Below is a small trained network, with its code and all its weights. Each question gives an input and a class and asks what happens when units are switched off, that is, made to give their printed mean instead of their output.

import numpy as np


def w(rows, s, z=0):
    codes = np.array(rows[::2]) - 128.0
    scale = np.full(codes.shape[1], s)
    scale[-1] = z or s
    return codes * scale


def f(y):
    return np.maximum(y, 0)


def log_softmax(a):
    a = a - a.max(-1, keepdims=True)
    return a - np.log(np.exp(a).sum(-1, keepdims=True))


def net(x, mask):
    res = np.array(x, float).reshape(1, 4) / 4 @ E
    y = f(res @ A[0][:, :-1].T + A[0][:, -1])
    res = res + np.where(mask, y, B[0][:, -1]) @ B[0][:, :-1]
    return log_softmax(res[-1] @ U[:, :-1].T + U[:, -1])


A, B = {}, {}
E = w([
[173,249,222,60,137,188,158,146],'x0',
[45,94,128,139,120,123,167,225],'x1',
[173,102,90,123,60,169,196,114],'x2',
[152,245,63,186,137,194,140,166],'x3',
],0.014)
A[0] = w([
[111,159,235,100,144,96,123,129,167],'n0',
[110,130,103,153,147,188,255,164,136],'n1',
[109,136,164,133,192,116,99,141,129],'n2',
[174,202,138,126,182,167,92,142,183],'n3',
[237,160,101,113,128,204,162,84,174],'n4',
[237,181,111,89,115,151,138,66,91],'n5',
[129,137,103,126,110,174,179,202,180],'n6',
[115,227,138,108,141,136,145,233,250],'n7',
[94,141,100,111,102,191,166,193,222],'n8',
],0.012,0.0023)
B[0] = w([
[122,97,222,61,161,183,142,133,216],'n0',
[133,111,148,176,31,150,185,171,211],'n1',
[112,83,129,84,210,77,133,140,185],'n2',
[152,197,92,108,215,255,59,86,235],'n3',
[254,223,174,182,62,103,108,75,243],'n4',
[165,154,176,152,49,99,75,72,237],'n5',
[152,146,92,159,55,138,172,185,202],'n6',
[78,133,88,113,124,253,113,193,250],'n7',
[150,145,129,137,140,126,208,201,205],'n8',
],0.0087,0.016)
U = w([
[103,147,107,161,50,132,224,200,115],'0',
[58,41,27,164,117,4,83,111,254],'1',
[109,193,115,125,155,191,103,178,33],'2',
[100,164,93,174,210,110,107,98,90],'3',
[178,185,159,159,61,120,104,77,131],'4',
[79,94,217,50,138,100,131,147,127],'5',
],0.013,0.0067)

Each question gives the input, the list of numbers given to net, and the class t.
The units are the neurons (one row each of A and B). Each row of codes is followed by its name. A weight is (code - 128) times the scale printed after its matrix; where a second scale follows, it is the last column's (A, B and U).
mask holds one flag per neuron, in row order. A switched-off neuron (its flag False) gives its mean, the last column of its row in B, instead of its output. The means were averaged over made-up inputs and are rounded, as every weight is.
A unit's drop is (log p(t) with every unit on - log p(t) with that unit switched off) / (log p(t) with every unit on - log p(t) with every unit switched off).
The circuit of an input: a set's keep is (log p(t) with only the set's units on - log p(t) with every unit switched off) / (log p(t) with every unit on - log p(t) with every unit switched off). Starting from all 9 units, units are removed one at a time, each time the one whose removal leaves the highest keep (on an exact tie, the one counted first), for as long as the keep stays at least 0.8.
units of the circuit, in order: the units of the circuit, biggest drop first
k most important neurons: the k neurons with the biggest drops, biggest first
drop of u: that unit's drop, to one decimal
input [0,4,-3,1], class 0: units of the circuit, in order => (n3)
input [0,-7,-5,-3], class 5: units of the circuit, in order => (n4 n0)
input [0,-8,-6,-3], class 5: units of the circuit, in order => (n4 n0)
input [6,2,3,0], class 0: 4 most important neurons => (n1 n7 n6 n8)
input [6,3,4,3], class 0: 2 most important neurons => (n1 n6)
input [7,4,5,5], class 0: 2 most important neurons => (n1 n6)
input [6,-3,-8,-2], class 2: 2 most important neurons => (n3 n7)
input [6,-1,-2,-1], class 2: 2 most important neurons => (n7 n3)
input [-4,-5,-4,4], class 3: 2 most important neurons => (n4 n1)
input [-1,4,6,-8], class 1: drop of n0 => 0.3
input [0,1,-8,-3], class 5: drop of n4 => 0.0
input [-6,-2,-2,3], class 1: drop of n3 => 0.1
